Below is a small trained network, with its code and all its weights. Each question gives an input and a target symbol and asks what happens when units are switched off, that is, made to give their printed mean instead of their output.

import numpy as np


def w(rows, s, z=0):
    codes = np.array(rows[::2]) - 128.0
    scale = np.full(codes.shape[1], s)
    scale[-1] = z or s
    return codes * scale


def norm(h):
    return h / np.sqrt((h * h).mean(-1, keepdims=True) + 1e-5)


def f(y):
    return y / 2 * (1 + np.tanh(0.7978845608 * (y + 0.044715 * y**3)))


def softmax(a):
    e = np.exp(a - a.max(-1, keepdims=True))
    return e / e.sum(-1, keepdims=True)


def log_softmax(a):
    a = a - a.max(-1, keepdims=True)
    return a - np.log(np.exp(a).sum(-1, keepdims=True))


def net(x, mask):
    ids = ['αβεζθλμξπστφψω'.index(c) for c in x.split()]
    T = len(ids)
    res = E[ids] + P[:T]
    u = 0
    for l in range(2):
        r = norm(res)
        for j in range(2):
            rows = slice(3 * j, 3 * j + 3)
            q, k, v = (r @ M[l][rows].T for M in (Q, K, V))
            z = softmax(np.where(np.tri(T) > 0, q @ k.T / 3**0.5, -1e9)) @ v
            o = O[l][rows]
            res = res + np.where(mask[u + j], z, o[:, -1]) @ o[:, :-1]
        u += 2
        y = f(norm(res) @ A[l][:, :-1].T + A[l][:, -1])
        res = res + np.where(mask[u : u + 4], y, B[l][:, -1]) @ B[l][:, :-1]
        u += 4
    return log_softmax(norm(res)[-1] @ U[:, :-1].T + U[:, -1])


Q, K, V, O, A, B = {}, {}, {}, {}, {}, {}
E = w([
[109,139,121],'α',
[114,138,116],'β',
[253,88,104],'ε',
[99,142,140],'ζ',
[167,143,96],'θ',
[136,127,137],'λ',
[135,164,59],'μ',
[119,134,113],'ξ',
[152,123,208],'π',
[24,157,110],'σ',
[142,131,136],'τ',
[146,98,144],'φ',
[121,146,115],'ψ',
[121,154,118],'ω',
],0.017)
P = w([
[130,57,5],'0',
[174,243,109],'1',
[133,172,138],'2',
[133,167,130],'3',
[115,141,132],'4',
[110,135,137],'5',
[121,129,120],'6',
[107,124,118],'7',
[102,120,122],'8',
[111,130,123],'9',
],0.0028)
Q[0] = w([
[138,102,67],'0.h1',
[223,109,157],'0.h1',
[179,202,126],'0.h1',
[214,189,160],'0.h2',
[170,95,152],'0.h2',
[74,253,101],'0.h2',
],0.0052)
K[0] = w([
[148,107,177],'0.h1',
[116,117,141],'0.h1',
[104,119,93],'0.h1',
[148,36,182],'0.h2',
[209,189,138],'0.h2',
[116,2,65],'0.h2',
],0.0067)
V[0] = w([
[50,82,69],'0.h1',
[164,126,72],'0.h1',
[120,81,125],'0.h1',
[96,157,172],'0.h2',
[91,83,144],'0.h2',
[189,2,34],'0.h2',
],0.0042)
O[0] = w([
[103,11,146,5],'0.h1',
[110,87,110,124],'0.h1',
[87,137,122,70],'0.h1',
[157,175,192,159],'0.h2',
[96,102,166,75],'0.h2',
[28,4,73,7],'0.h2',
],0.0028,0.0014)
A[0] = w([
[84,125,207,134],'0.n1',
[255,99,227,102],'0.n2',
[176,109,51,82],'0.n3',
[131,174,51,252],'0.n4',
],0.0065,0.0028)
B[0] = w([
[190,168,111,160],'0.n1',
[255,217,167,253],'0.n2',
[73,201,94,122],'0.n3',
[106,150,233,199],'0.n4',
],0.0046,0.005)
Q[1] = w([
[42,175,98],'1.h1',
[244,150,160],'1.h1',
[28,176,119],'1.h1',
[1,190,215],'1.h2',
[57,166,215],'1.h2',
[220,136,149],'1.h2',
],0.0094)
K[1] = w([
[117,105,52],'1.h1',
[209,145,185],'1.h1',
[108,77,48],'1.h1',
[101,2,90],'1.h2',
[75,21,139],'1.h2',
[160,145,173],'1.h2',
],0.01)
V[1] = w([
[96,146,122],'1.h1',
[129,107,200],'1.h1',
[187,230,195],'1.h1',
[42,133,214],'1.h2',
[177,200,106],'1.h2',
[84,253,29],'1.h2',
],0.0054)
O[1] = w([
[151,151,124,119],'1.h1',
[150,95,156,157],'1.h1',
[118,3,123,254],'1.h1',
[182,73,169,145],'1.h2',
[93,82,87,166],'1.h2',
[192,70,31,141],'1.h2',
],0.0056,0.0041)
A[1] = w([
[197,248,136,43],'1.n1',
[184,55,89,3],'1.n2',
[253,105,22,45],'1.n3',
[37,66,187,172],'1.n4',
],0.0072,0.0041)
B[1] = w([
[136,7,24,234],'1.n1',
[19,186,39,103],'1.n2',
[34,3,95,252],'1.n3',
[73,18,202,201],'1.n4',
],0.0049,0.0014)
U = w([
[144,140,108,72],'α',
[146,169,88,92],'β',
[83,123,143,32],'ε',
[235,134,218,194],'ζ',
[157,140,71,166],'θ',
[95,211,150,94],'λ',
[135,126,88,33],'μ',
[130,148,108,54],'ξ',
[19,11,199,56],'π',
[233,52,32,24],'σ',
[123,152,114,57],'τ',
[31,137,147,230],'φ',
[185,148,3,197],'ψ',
[87,25,28,252],'ω',
],0.011,0.0031)

Each question gives the input, a string of symbols that net reads in full, and the target symbol t.
The units are the heads (3 rows each of Q, K, V and O) and the neurons (one row each of A and B). Each row of codes is followed by its name. A weight is (code - 128) times the scale printed after its matrix; where a second scale follows, it is the last column's (O, A, B and U).
mask holds one flag per unit, layer by layer, with each layer's heads first. A switched-off unit (its flag False) gives its mean, the last column of its rows in O or B, instead of its output. The means were averaged over made-up inputs and are rounded, as every weight is.
A unit's drop is (log p(t) with every unit on - log p(t) with that unit switched off) / (log p(t) with every unit on - log p(t) with every unit switched off).
unit that matters most: the unit with the biggest drop
top k neurons in layer l: the k neurons of layer l with the biggest drops, biggest first
heads that matter: for each layer, one digit per head in row order, 1 if its drop is at least 0.15 and else 0, layers parted by /
input ψ ε μ ω λ π α, target ψ: heads that matter	11 / 11
input π ψ ζ, target π: unit that matters most	0.n2
input π ω π ζ, target π: heads that matter	00 / 10
input ζ ξ ψ β ξ, target ζ: heads that matter	10 / 11
input π λ α, target π: heads that matter	00 / 00
input ω λ ψ λ π ω, target ω: heads that matter	01 / 01
input ω λ π λ α π π λ λ ζ, target ω: heads that matter	11 / 11
input ζ τ φ λ π λ π α, target ζ: heads that matter	10 / 11
input σ λ ψ π ζ, target σ: heads that matter	00 / 11
input π ψ ω θ ψ λ, target σ: heads that matter	00 / 01
input ω π ω, target ω: heads that matter	00 / 01
input π π π σ π π θ, target ω: heads that matter	00 / 10
input ψ ζ θ φ ψ μ ψ λ ω, target ψ: top 2 neurons in layer 1	(1.n1, 1.n3)
input ψ ξ ω, target ψ: unit that matters most	1.h1
input ψ λ ξ μ π π λ ψ β, target ψ: top 2 neurons in layer 1	(1.n1, 1.n3)
input σ ω π π π ω, target σ: top 3 neurons in layer 0	(0.n2, 0.n4, 0.n1)
input ω ψ ε ω ψ π α ψ, target ω: top 2 neurons in layer 0	(0.n2, 0.n3)
input ω λ π π π ε π π σ ξ, target ω: top 3 neurons in layer 0	(0.n2, 0.n3, 0.n4)
input π β ξ, target π: top 2 neurons in layer 0	(0.n4, 0.n2)
input ω θ ψ θ λ λ, target ω: top neuron in layer 0	(0.n4)
input ψ ε α ψ ξ, target ψ: top 2 neurons in layer 1	(1.n1, 1.n3)
